Below is a small trained network, with its code and all its weights. Each question gives an input and a class and asks what happens when units are switched off, that is, made to give their printed mean instead of their output.

import numpy as np


def w(rows, s, z=0):
    codes = np.array(rows[::2]) - 128.0
    scale = np.full(codes.shape[1], s)
    scale[-1] = z or s
    return codes * scale


def f(y):
    return y / 2 * (1 + np.tanh(0.7978845608 * (y + 0.044715 * y**3)))


def log_softmax(a):
    a = a - a.max(-1, keepdims=True)
    return a - np.log(np.exp(a).sum(-1, keepdims=True))


def net(x, mask):
    res = np.array(x, float).reshape(1, 5) / 4 @ E
    y = f(res @ A[0][:, :-1].T + A[0][:, -1])
    res = res + np.where(mask, y, B[0][:, -1]) @ B[0][:, :-1]
    return log_softmax(res[-1] @ U[:, :-1].T + U[:, -1])


A, B = {}, {}
E = w([
[116,196,68,175,212,92,121],'x0',
[160,1,129,102,174,169,199],'x1',
[148,165,141,15,198,122,89],'x2',
[138,144,121,85,68,21,201],'x3',
[42,146,194,198,179,80,111],'x4',
],0.0079)
A[0] = w([
[122,120,78,210,166,103,184,207],'N1',
[112,119,161,122,188,132,100,250],'N2',
[118,231,135,50,120,55,99,53],'N3',
[90,136,190,156,148,87,151,132],'N4',
[94,132,103,90,120,95,99,49],'N5',
[113,134,141,81,146,160,75,224],'N6',
[123,110,141,146,57,82,111,164],'N7',
[58,129,119,101,116,150,124,55],'N8',
[114,197,126,237,203,153,76,163],'N9',
[147,137,45,218,209,74,214,235],'N10',
[150,120,119,36,157,126,156,254],'N11',
[129,123,142,121,146,106,116,249],'N12',
[194,138,108,63,20,168,135,180],'N13',
[105,174,87,249,193,171,18,237],'N14',
[196,121,64,33,122,144,128,124],'N15',
[117,35,111,155,170,181,171,116],'N16',
[93,176,77,146,131,203,96,64],'N17',
[82,21,157,160,106,123,114,239],'N18',
[147,166,102,202,107,231,121,151],'N19',
[68,156,181,197,33,109,86,181],'N20',
[95,127,202,120,126,122,85,156],'N21',
[89,177,165,100,120,69,136,90],'N22',
],0.011,0.0032)
B[0] = w([
[132,96,142,94,68,34,113,190],'N1',
[135,158,76,116,159,136,200,176],'N2',
[195,90,202,154,146,17,217,188],'N3',
[93,177,133,160,157,47,123,168],'N4',
[123,76,148,146,114,122,121,132],'N5',
[104,131,82,138,129,140,166,167],'N6',
[105,153,120,122,104,171,95,164],'N7',
[138,131,114,152,132,131,91,124],'N8',
[65,211,229,120,129,213,82,223],'N9',
[97,132,20,93,60,65,89,214],'N10',
[148,143,61,159,168,188,204,191],'N11',
[138,165,106,97,143,91,217,152],'N12',
[36,148,61,95,73,191,69,207],'N13',
[113,234,252,91,77,220,129,246],'N14',
[71,191,118,97,176,196,118,195],'N15',
[183,81,142,171,132,126,242,198],'N16',
[105,151,165,155,123,102,98,158],'N17',
[195,165,217,108,87,95,186,196],'N18',
[149,163,207,98,93,43,157,177],'N19',
[85,190,59,76,191,181,174,204],'N20',
[119,166,106,129,119,71,126,157],'N21',
[179,147,170,122,120,47,106,161],'N22',
],0.013)
U = w([
[113,94,154,210,158,144,45,32],'0',
[135,88,126,145,56,161,106,39],'1',
[171,93,94,155,105,65,134,207],'2',
[60,235,156,120,141,164,118,241],'3',
[65,142,2,106,142,188,139,117],'4',
[150,72,147,187,122,160,69,3],'5',
[229,101,177,162,185,226,218,97],'6',
],0.0083,0.0031)

Each question gives the input, the list of numbers given to net, and the class t.
The units are the neurons (one row each of A and B). Each row of codes is followed by its name. A weight is (code - 128) times the scale printed after its matrix; where a second scale follows, it is the last column's (A, B and U).
mask holds one flag per neuron, in row order. A switched-off neuron (its flag False) gives its mean, the last column of its row in B, instead of its output. The means were averaged over made-up inputs and are rounded, as every weight is.
A unit's drop is (log p(t) with every unit on - log p(t) with that unit switched off) / (log p(t) with every unit on - log p(t) with every unit switched off).
The circuit of an input: a set's keep is (log p(t) with only the set's units on - log p(t) with every unit switched off) / (log p(t) with every unit on - log p(t) with every unit switched off). Starting from the 12 units with the biggest drops (on a tie, the unit counted first), units are removed one at a time, each time the one whose removal leaves the highest keep (on an exact tie, the one counted first), for as long as the keep stays at least 0.8.
units of the circuit, in order: the units of the circuit, biggest drop first
unit that matters most: the unit with the biggest drop
k most important neurons: the k neurons with the biggest drops, biggest first
drop when u is switched off: that unit's drop, to one decimal
input [0,2,7,5,-1], class 6: units of the circuit, in order	N3; N11
input [-4,4,-6,-6,-7], class 6: units of the circuit, in order	N16
input [-8,3,4,4,7], class 2: units of the circuit, in order	N14; N9
input [1,6,8,7,6], class 6: units of the circuit, in order	N11; N13
input [-5,-3,7,4,2], class 2: units of the circuit, in order	N3; N14
input [2,0,7,-7,-8], class 4: units of the circuit, in order	N9; N11
input [-4,5,-8,-3,-8], class 6: 2 most important neurons	N16; N10
input [0,7,-2,4,-2], class 4: 2 most important neurons	N3; N14
input [-2,-5,8,4,-8], class 4: 2 most important neurons	N13; N14
input [1,1,-1,8,-1], class 2: drop when N9 is switched off	0.3
input [7,8,-8,-1,-7], class 2: drop when N9 is switched off	0.0
input [-7,5,-4,-2,-4], class 6: drop when N16 is switched off	0.3
input [3,0,3,4,6], class 2: drop when N3 is switched off	0.2
input [7,2,-5,2,-7], class 4: unit that matters most	N3
